Below are the code and all the weights of a small trained network. Each question names an input and a class and asks about switching units off, where a switched-off unit gives its printed mean instead of its output.

import numpy as np


def w(rows, s, z=0):
    codes = np.array(rows[::2]) - 128.0
    scale = np.full(codes.shape[1], s)
    scale[-1] = z or s
    return codes * scale


def f(y):
    return y / 2 * (1 + np.tanh(0.7978845608 * (y + 0.044715 * y**3)))


def log_softmax(a):
    a = a - a.max(-1, keepdims=True)
    return a - np.log(np.exp(a).sum(-1, keepdims=True))


def net(x, mask):
    res = np.array(x, float).reshape(1, 8) / 4 @ E
    y = f(res @ A[0][:, :-1].T + A[0][:, -1])
    res = res + np.where(mask, y, B[0][:, -1]) @ B[0][:, :-1]
    return log_softmax(res[-1] @ U[:, :-1].T + U[:, -1])


A, B = {}, {}
E = w([
[156,197,86,227,187,163,116,189,157],'x0',
[4,150,195,234,41,116,51,61,89],'x1',
[133,168,58,87,156,51,123,196,57],'x2',
[90,82,151,145,198,142,183,111,31],'x3',
[204,77,89,122,113,255,132,85,101],'x4',
[129,128,119,129,35,109,36,124,124],'x5',
[179,139,215,158,116,65,153,82,100],'x6',
[147,67,156,133,114,112,81,185,204],'x7',
],0.0072)
A[0] = w([
[191,181,74,86,223,181,242,152,101,249],'N1',
[185,133,209,87,50,70,106,66,188,175],'N2',
[121,119,104,137,39,179,56,92,146,214],'N3',
[97,162,135,194,159,109,103,211,203,195],'N4',
[150,126,93,154,133,132,102,207,199,255],'N5',
[99,175,80,153,56,145,29,146,156,231],'N6',
[203,63,37,57,139,174,120,175,131,253],'N7',
[81,55,179,176,90,190,138,20,84,238],'N8',
[68,172,137,109,117,15,116,146,51,202],'N9',
[140,60,85,2,173,126,185,157,162,159],'N10',
],0.0068,0.0024)
B[0] = w([
[190,145,37,151,237,182,255,107,89,254],'N1',
[188,117,166,93,47,47,158,54,195,197],'N2',
[123,189,110,108,53,207,53,62,144,192],'N3',
[96,139,161,196,194,79,95,211,214,193],'N4',
[167,103,145,134,152,135,92,212,169,198],'N5',
[106,218,84,117,85,142,18,150,159,206],'N6',
[225,71,106,40,108,219,115,219,57,243],'N7',
[41,80,226,201,141,240,154,15,92,225],'N8',
[52,154,120,99,103,11,139,147,13,207],'N9',
[86,29,141,35,164,159,209,199,109,223],'N10',
],0.0069,0.0092)
U = w([
[139,21,109,41,168,154,181,194,104,93],'0',
[172,197,36,194,220,149,210,103,100,140],'1',
[103,148,155,203,181,92,82,216,228,191],'2',
[195,132,164,95,54,55,123,73,210,156],'3',
[48,197,101,130,82,176,75,68,147,7],'4',
[93,58,228,199,140,180,158,32,101,160],'5',
[54,168,124,118,114,1,119,153,32,217],'6',
[208,135,83,120,90,179,52,173,106,60],'7',
],0.0076,0.0019)

Each question gives the input, the list of numbers given to net, and the class t.
The units are the neurons (one row each of A and B). Each row of codes is followed by its name. A weight is (code - 128) times the scale printed after its matrix; where a second scale follows, it is the last column's (A, B and U).
mask holds one flag per neuron, in row order. A switched-off neuron (its flag False) gives its mean, the last column of its row in B, instead of its output. The means were averaged over made-up inputs and are rounded, as every weight is.
A unit's drop is (log p(t) with every unit on - log p(t) with that unit switched off) / (log p(t) with every unit on - log p(t) with every unit switched off).
The circuit of an input: a set's keep is (log p(t) with only the set's units on - log p(t) with every unit switched off) / (log p(t) with every unit on - log p(t) with every unit switched off). Starting from all 10 units, units are removed one at a time, each time the one whose removal leaves the highest keep (on an exact tie, the one counted first), for as long as the keep stays at least 0.8.
circuit, biggest first: the units of the circuit, biggest drop first
most important unit: the unit with the biggest drop
top k neurons: the k neurons with the biggest drops, biggest first
drop when u is switched off: that unit's drop, to one decimal
input [7,-3,-6,-5,-4,6,1,-8], class 2: top 2 neurons	[N4 N7]
input [-4,-2,0,-3,3,4,-4,-1], class 7: most important unit	N3
input [0,7,6,-8,7,2,3,8], class 4: circuit, biggest first	[N3 N7]
input [-7,-1,4,-6,2,2,-8,4], class 7: top 3 neurons	[N6 N3 N1]
input [2,0,4,7,-3,5,-5,6], class 2: circuit, biggest first	[N4 N1]
input [1,2,-4,-5,5,6,-3,4], class 4: circuit, biggest first	[N3 N6]
input [-7,0,-2,-1,-2,-3,7,5], class 3: top 2 neurons	[N2 N1]
input [-4,-3,-4,7,-4,1,-1,-4], class 5: circuit, biggest first	[N7 N8]
input [-7,-4,-7,2,-8,6,-6,0], class 3: top 4 neurons	[N2 N1 N7 N8]
input [4,-1,0,4,-8,-5,7,2], class 6: top 3 neurons	[N9 N5 N8]
input [-8,2,-4,1,-1,4,-8,3], class 4: top 2 neurons	[N3 N6]
input [3,1,-7,-7,2,-7,8,1], class 3: top 3 neurons	[N2 N1 N10]
input [7,-7,-2,-6,4,-5,-2,-4], class 0: top 2 neurons	[N7 N10]
input [-6,1,6,2,6,6,7,-5], class 5: circuit, biggest first	[N8]
input [-6,-4,-7,-5,-3,-6,3,-1], class 3: top 2 neurons	[N2 N7]
input [3,-2,-2,7,4,6,-5,8], class 7: top 2 neurons	[N1 N3]
input [8,8,-6,-2,-2,-8,-2,2], class 2: drop when N4 is switched off	0.7
input [5,1,5,-2,1,-3,8,3], class 2: drop when N4 is switched off	0.2
input [-5,7,6,-6,8,4,7,-8], class 4: drop when N3 is switched off	0.5
input [-5,0,-6,-6,-2,-1,-3,7], class 3: drop when N6 is switched off	0.0
input [7,5,-5,1,0,-1,-4,4], class 2: circuit, biggest first	[N4]
